Here is a tiny trained network, its code and every weight. The questions are about switching its units off for an input and a class, where a switched-off unit gives its printed mean instead of its output.

import numpy as np


def w(rows, s, z=0):
    codes = np.array(rows[::2]) - 128.0
    scale = np.full(codes.shape[1], s)
    scale[-1] = z or s
    return codes * scale


def f(y):
    return np.maximum(y, 0)


def log_softmax(a):
    a = a - a.max(-1, keepdims=True)
    return a - np.log(np.exp(a).sum(-1, keepdims=True))


def net(x, mask):
    res = np.array(x, float).reshape(1, 7) / 4 @ E
    y = f(res @ A[0][:, :-1].T + A[0][:, -1])
    res = res + np.where(mask, y, B[0][:, -1]) @ B[0][:, :-1]
    return log_softmax(res[-1] @ U[:, :-1].T + U[:, -1])


A, B = {}, {}
E = w([
[141,227,184],'x0',
[108,70,224],'x1',
[129,129,127],'x2',
[129,128,128],'x3',
[128,128,128],'x4',
[128,129,128],'x5',
[252,111,147],'x6',
],0.016)
A[0] = w([
[107,52,76,182],'neuron 0',
[177,152,54,146],'neuron 1',
[125,84,63,169],'neuron 2',
[106,39,119,168],'neuron 3',
[39,102,147,83],'neuron 4',
[215,87,198,128],'neuron 5',
[243,134,139,152],'neuron 6',
[103,110,193,160],'neuron 7',
[141,197,27,245],'neuron 8',
[160,111,190,164],'neuron 9',
[140,160,171,60],'neuron 10',
[151,253,144,87],'neuron 11',
[224,141,112,151],'neuron 12',
[142,165,178,49],'neuron 13',
[103,115,185,170],'neuron 14',
[140,54,137,127],'neuron 15',
[128,129,129,114],'neuron 16',
[12,155,58,119],'neuron 17',
[130,77,110,115],'neuron 18',
[123,161,175,115],'neuron 19',
[106,141,196,156],'neuron 20',
[231,127,142,137],'neuron 21',
],0.015,0.011)
B[0] = w([
[160,3,120,207],'neuron 0',
[112,126,59,192],'neuron 1',
[100,58,53,193],'neuron 2',
[183,119,186,193],'neuron 3',
[36,112,118,183],'neuron 4',
[157,119,180,198],'neuron 5',
[132,47,108,214],'neuron 6',
[74,110,153,172],'neuron 7',
[185,166,44,249],'neuron 8',
[130,158,166,175],'neuron 9',
[66,58,74,148],'neuron 10',
[213,177,149,205],'neuron 11',
[99,93,80,201],'neuron 12',
[74,62,98,152],'neuron 13',
[64,137,154,171],'neuron 14',
[134,98,161,166],'neuron 15',
[124,121,126,128],'neuron 16',
[235,152,144,238],'neuron 17',
[160,148,139,158],'neuron 18',
[81,134,108,160],'neuron 19',
[73,149,132,174],'neuron 20',
[146,31,115,202],'neuron 21',
],0.012,0.022)
U = w([
[189,96,88,226],'0',
[50,42,156,238],'1',
[67,48,42,1],'2',
[221,91,247,53],'3',
[162,226,109,140],'4',
[22,197,177,67],'5',
],0.013,0.0073)

Each question gives the input, the list of numbers given to net, and the class t.
The units are the neurons (one row each of A and B). Each row of codes is followed by its name. A weight is (code - 128) times the scale printed after its matrix; where a second scale follows, it is the last column's (A, B and U).
mask holds one flag per neuron, in row order. A switched-off neuron (its flag False) gives its mean, the last column of its row in B, instead of its output. The means were averaged over made-up inputs and are rounded, as every weight is.
A unit's drop is (log p(t) with every unit on - log p(t) with that unit switched off) / (log p(t) with every unit on - log p(t) with every unit switched off).
The circuit of an input: a set's keep is (log p(t) with only the set's units on - log p(t) with every unit switched off) / (log p(t) with every unit on - log p(t) with every unit switched off). Starting from the 12 units with the biggest drops (on a tie, the unit counted first), units are removed one at a time, each time the one whose removal leaves the highest keep (on an exact tie, the one counted first), for as long as the keep stays at least 0.8.
units of the circuit, in order: the units of the circuit, biggest drop first
k most important neurons: the k neurons with the biggest drops, biggest first
drop when u is switched off: that unit's drop, to one decimal
input [-5,0,6,3,3,5,8], class 2: units of the circuit, in order	[neuron 17]
input [8,0,-1,-5,-2,-5,-6], class 4: 2 most important neurons	[neuron 11; neuron 17]
input [-8,5,-5,7,-6,2,0], class 1: 3 most important neurons	[neuron 17; neuron 11; neuron 2]
input [-3,0,3,-4,-5,1,8], class 2: 2 most important neurons	[neuron 12; neuron 17]
input [-7,1,0,-1,0,-3,-5], class 1: 4 most important neurons	[neuron 4; neuron 2; neuron 11; neuron 8]
input [0,1,-4,5,3,-8,8], class 3: 2 most important neurons	[neuron 5; neuron 2]
input [-4,5,4,6,5,8,1], class 3: 2 most important neurons	[neuron 3; neuron 12]
input [-8,-2,2,0,-1,6,-3], class 0: 2 most important neurons	[neuron 17; neuron 3]
input [-6,1,6,3,1,8,-5], class 1: 4 most important neurons	[neuron 4; neuron 11; neuron 8; neuron 2]
input [2,2,6,6,7,4,7], class 1: 2 most important neurons	[neuron 17; neuron 12]
input [6,-4,-4,4,-7,0,-2], class 4: drop when neuron 10 is switched off	0.0
input [5,7,6,-7,-2,-2,-1], class 5: drop when neuron 0 is switched off	0.1
input [2,4,4,0,3,3,1], class 1: drop when neuron 17 is switched off	0.4
input [-5,5,7,-2,-7,1,2], class 3: units of the circuit, in order	[neuron 3]
